Below is a small trained network, with its code and all its weights. Each question gives an input and a class and asks what happens when units are switched off, that is, made to give their printed mean instead of their output.

import numpy as np


def w(rows, s, z=0):
    codes = np.array(rows[::2]) - 128.0
    scale = np.full(codes.shape[1], s)
    scale[-1] = z or s
    return codes * scale


def norm(h):
    return h / np.sqrt((h * h).mean(-1, keepdims=True) + 1e-5)


def f(y):
    return y / 2 * (1 + np.tanh(0.7978845608 * (y + 0.044715 * y**3)))


def log_softmax(a):
    a = a - a.max(-1, keepdims=True)
    return a - np.log(np.exp(a).sum(-1, keepdims=True))


def net(x, mask):
    res = np.array(x, float).reshape(1, 2) / 4 @ E
    u = 0
    for l in range(4):
        y = f(norm(res) @ A[l][:, :-1].T + A[l][:, -1])
        res = res + np.where(mask[u : u + 3], y, B[l][:, -1]) @ B[l][:, :-1]
        u += 3
    return log_softmax(norm(res)[-1] @ U[:, :-1].T + U[:, -1])


A, B = {}, {}
E = w([
[198,189,179,172,147,88,60,98,118,112],'x0',
[147,173,136,64,249,124,177,91,119,112],'x1',
],0.011)
A[0] = w([
[158,111,170,119,165,108,138,101,146,122,74],'0.n0',
[114,160,102,38,232,150,239,191,68,122,2],'0.n1',
[7,130,47,2,114,200,239,96,104,127,42],'0.n2',
],0.0076,0.0018)
B[0] = w([
[69,180,119,127,57,38,145,135,167,113,143],'0.n0',
[120,181,151,77,44,153,91,119,108,211,225],'0.n1',
[191,80,6,153,158,167,164,136,168,52,253],'0.n2',
],0.013,0.011)
A[1] = w([
[195,84,158,76,200,90,222,2,127,110,136],'1.n0',
[148,157,152,197,185,92,157,108,166,8,4],'1.n1',
[89,46,160,134,72,138,123,155,135,132,104],'1.n2',
],0.0085,0.0024)
B[1] = w([
[25,97,146,94,99,247,146,156,52,106,177],'1.n0',
[182,78,92,136,176,62,146,164,170,52,213],'1.n1',
[66,158,160,117,55,147,96,135,75,122,251],'1.n2',
],0.014,0.0031)
A[2] = w([
[141,176,128,238,158,78,100,119,122,36,12],'2.n0',
[187,198,153,153,116,91,22,88,162,142,2],'2.n1',
[177,194,150,64,184,10,104,1,201,176,66],'2.n2',
],0.0077,0.002)
B[2] = w([
[92,38,114,191,146,102,204,107,156,70,237],'2.n0',
[109,143,91,98,117,42,179,130,92,195,253],'2.n1',
[179,206,248,96,189,200,132,177,113,104,249],'2.n2',
],0.016,0.0044)
A[3] = w([
[98,135,163,116,79,189,5,118,107,131,157],'3.n0',
[181,98,199,165,190,114,124,69,121,87,6],'3.n1',
[89,84,78,147,116,95,132,92,182,113,137],'3.n2',
],0.011,0.0023)
B[3] = w([
[125,73,250,192,178,132,46,160,166,152,255],'3.n0',
[136,185,127,99,55,84,184,195,168,94,200],'3.n1',
[186,173,113,109,138,201,142,109,87,218,223],'3.n2',
],0.012,0.0058)
U = w([
[60,65,161,90,191,184,104,137,91,58,30],'0',
[169,105,17,89,83,230,156,127,195,140,224],'1',
[139,141,169,141,150,48,208,194,165,25,142],'2',
[112,100,123,179,81,53,147,94,57,211,144],'3',
[90,64,226,186,87,178,10,180,151,186,160],'4',
[95,134,124,116,164,133,124,73,103,106,35],'5',
[152,255,236,48,115,154,102,121,110,168,200],'6',
[113,133,123,120,173,120,60,120,126,95,2],'7',
],0.014,0.0054)

Each question gives the input, the list of numbers given to net, and the class t.
The units are the neurons (one row each of A and B). Each row of codes is followed by its name. A weight is (code - 128) times the scale printed after its matrix; where a second scale follows, it is the last column's (A, B and U).
mask holds one flag per neuron, layer by layer. A switched-off neuron (its flag False) gives its mean, the last column of its row in B, instead of its output. The means were averaged over made-up inputs and are rounded, as every weight is.
A unit's drop is (log p(t) with every unit on - log p(t) with that unit switched off) / (log p(t) with every unit on - log p(t) with every unit switched off).
The circuit of an input: a set's keep is (log p(t) with only the set's units on - log p(t) with every unit switched off) / (log p(t) with every unit on - log p(t) with every unit switched off). Starting from all 12 units, units are removed one at a time, each time the one whose removal leaves the highest keep (on an exact tie, the one counted first), for as long as the keep stays at least 0.8.
units of the circuit, in order: the units of the circuit, biggest drop first
top k neurons: the k neurons with the biggest drops, biggest first
k most important neurons of layer l: the k neurons of layer l with the biggest drops, biggest first
drop when u is switched off: that unit's drop, to one decimal
input [-1,8], class 6: units of the circuit, in order : 0.n1
input [-7,-8], class 4: units of the circuit, in order : 1.n2; 3.n0
input [3,-4], class 3: top 2 neurons : 2.n1; 1.n0
input [-6,-7], class 4: units of the circuit, in order : 1.n2; 3.n0
input [5,4], class 2: top 4 neurons : 0.n1; 0.n0; 1.n1; 0.n2
input [8,-8], class 3: top 2 neurons : 0.n2; 2.n1
input [-4,-5], class 4: 2 most important neurons of layer 2 : 2.n0; 2.n1
input [4,2], class 2: top 2 neurons : 0.n1; 0.n2
input [-2,-3], class 4: top 2 neurons : 0.n2; 2.n0
input [3,0], class 2: top 2 neurons : 0.n1; 0.n2
input [4,3], class 2: top 3 neurons : 0.n1; 0.n0; 1.n1
input [5,-6], class 3: top 3 neurons : 2.n1; 0.n2; 0.n1
input [8,-5], class 3: top 3 neurons : 2.n1; 0.n2; 3.n2
input [1,1], class 6: units of the circuit, in order : 0.n2
input [8,-2], class 2: top 2 neurons : 0.n1; 2.n0
input [6,-2], class 2: drop when 2.n0 is switched off : 0.1
input [1,-4], class 4: drop when 0.n2 is switched off : 6.6
input [7,-1], class 2: drop when 0.n1 is switched off : 2.4
input [-1,-6], class 4: drop when 2.n0 is switched off : 0.0
input [0,-5], class 4: units of the circuit, in order : 0.n2
